a =
0.097	0.038	-0.067	-0.030	-0.094
0.073	-0.004	0.047	0.027	-0.080
0.046	0.013	0.139	0.067	-0.038
-0.017	-0.042	0.070	0.028	0.034
0.116	0.007	0.068	0.033	-0.148
a[0, 0] = 0.097
a[0, 2] = -0.067
a[:, 1] = [0.038, -0.004, 0.013, -0.042, 0.007]
a[4, 4] = -0.148
a[3, 2] = 0.070
a[3, 4] = 0.034
a[2, 0] = 0.046
a[2, 1] = 0.013
a[0, 3] = -0.030
a[1, 1] = -0.004
a[0, 1] = 0.038
a[4] = [0.116, 0.007, 0.068, 0.033, -0.148]
a[2] = [0.046, 0.013, 0.139, 0.067, -0.038]
a[4, 3] = 0.033
a[4, 2] = 0.068

X =
[[  7.0 -15.1 -62.0  36.9]
 [  2.6  -4.4 -28.8  17.9]
 [  1.6   7.4   2.0  -0.5]
 [  4.0  -4.1 -14.3   2.3]
 [ -5.5  -6.6  10.9   4.8]
 [  3.7 -10.0 -14.0  12.4]
 [-54.4 -51.5 -22.7  36.3]]
X[-7, -4]	7.0
X[6, 1]	-51.5
X[-4, 1]	-4.1
X[-3, 3]	4.8
X[3]	[4.0, -4.1, -14.3, 2.3]
X[-6, -3]	-4.4
X[5, 2]	-14.0
X[1]	[2.6, -4.4, -28.8, 17.9]
X[:, 0]	[7.0, 2.6, 1.6, 4.0, -5.5, 3.7, -54.4]
X[4, -3]	-6.6
X[2, 2]	2.0
X[1, -4]	2.6
X[-1, 2]	-22.7
X[:, -2]	[-62.0, -28.8, 2.0, -14.3, 10.9, -14.0, -22.7]
X[5, -3]	-10.0
X[-7, -2]	-62.0
X[:, -3]	[-15.1, -4.4, 7.4, -4.1, -6.6, -10.0, -51.5]

m =
[[-10.7 -10.1 -14.5   1.5  -4.1 -10.0 -18.4  29.1  -0.6  -1.9  -4.6 -19.7
   -4.9  -0.9  -3.7]
 [ -2.9  -3.6  -7.0  -1.8  -6.4  -8.4  -7.3 -19.7 -14.5  -5.0  -5.6   4.6
   -6.5  -2.4  -5.8]
 [ -8.2  -8.4  -9.9 -16.2  -0.6   0.2  -5.2 -14.3 -10.2 -10.2  -6.5 -18.5
   -4.9 -16.2  -6.4]
 [-12.7 -14.1  -6.4   4.9 -10.4  -7.0   4.7  25.4 -19.9  -6.1  -8.9 -10.3
   -6.7   3.1 -11.7]
 [ -4.7  -7.5 -12.6 -16.1  -9.6  -7.2 -11.0 -25.4  -0.9  -5.5  -9.8  -7.6
  -10.8  -4.9  -7.9]
 [ -4.6 -10.3  -8.9 -16.8   2.8  -9.5   4.6 -29.0  -3.8  -7.0   3.7  -6.2
  -18.7  -3.3  -6.7]
 [ -8.9  -4.7   2.5 -14.4 -10.1 -10.3  -7.0 -16.0  -4.5  -6.7  -4.1  -3.3
   -2.5 -13.3  -6.0]
 [-10.9  -8.1 -17.5 -22.3  -2.5  -6.5 -10.7   4.9   0.6  -4.8  -4.3  -4.9
  -10.6 -12.4  -7.7]
 [-11.3 -14.4 -10.2 -13.6  -1.8  -9.7  -6.0  25.8 -16.7 -12.3  -6.3  -5.8
   -9.4 -12.8  -6.8]
 [ -4.9 -11.1 -20.6 -10.4  -9.5  -5.2  -1.8 -23.1   2.4  -8.0   8.1  -2.8
   -6.5 -11.4  -5.5]
 [  0.9 -13.4   4.0  -2.5  -5.1  -2.6  -3.3  11.9 -13.3 -12.6 -12.5  -9.9
   -3.1  -6.7  -5.9]]
Rows and columns are counted from 0.
(0, 0) = -10.7
(1, 3) = -1.8
(6, 9) = -6.7
(6, 3) = -14.4
(10, 12) = -3.1
(9, 7) = -23.1
(7, 2) = -17.5
(5, 1) = -10.3
(3, 8) = -19.9
(5, 0) = -4.6
(7, 3) = -22.3
(0, 1) = -10.1
(3, 10) = -8.9
(9, 13) = -11.4
(5, 10) = 3.7
(2, 14) = -6.4
(1, 6) = -7.3
(5, 6) = 4.6
(6, 8) = -4.5
(0, 10) = -4.6
(9, 12) = -6.5
(1, 13) = -2.4
(10, 1) = -13.4
(3, 14) = -11.7
(4, 13) = -4.9
(3, 9) = -6.1
(8, 4) = -1.8
(9, 8) = 2.4
(1, 2) = -7.0
(8, 0) = -11.3
(10, 11) = -9.9
(8, 14) = -6.8
(4, 0) = -4.7
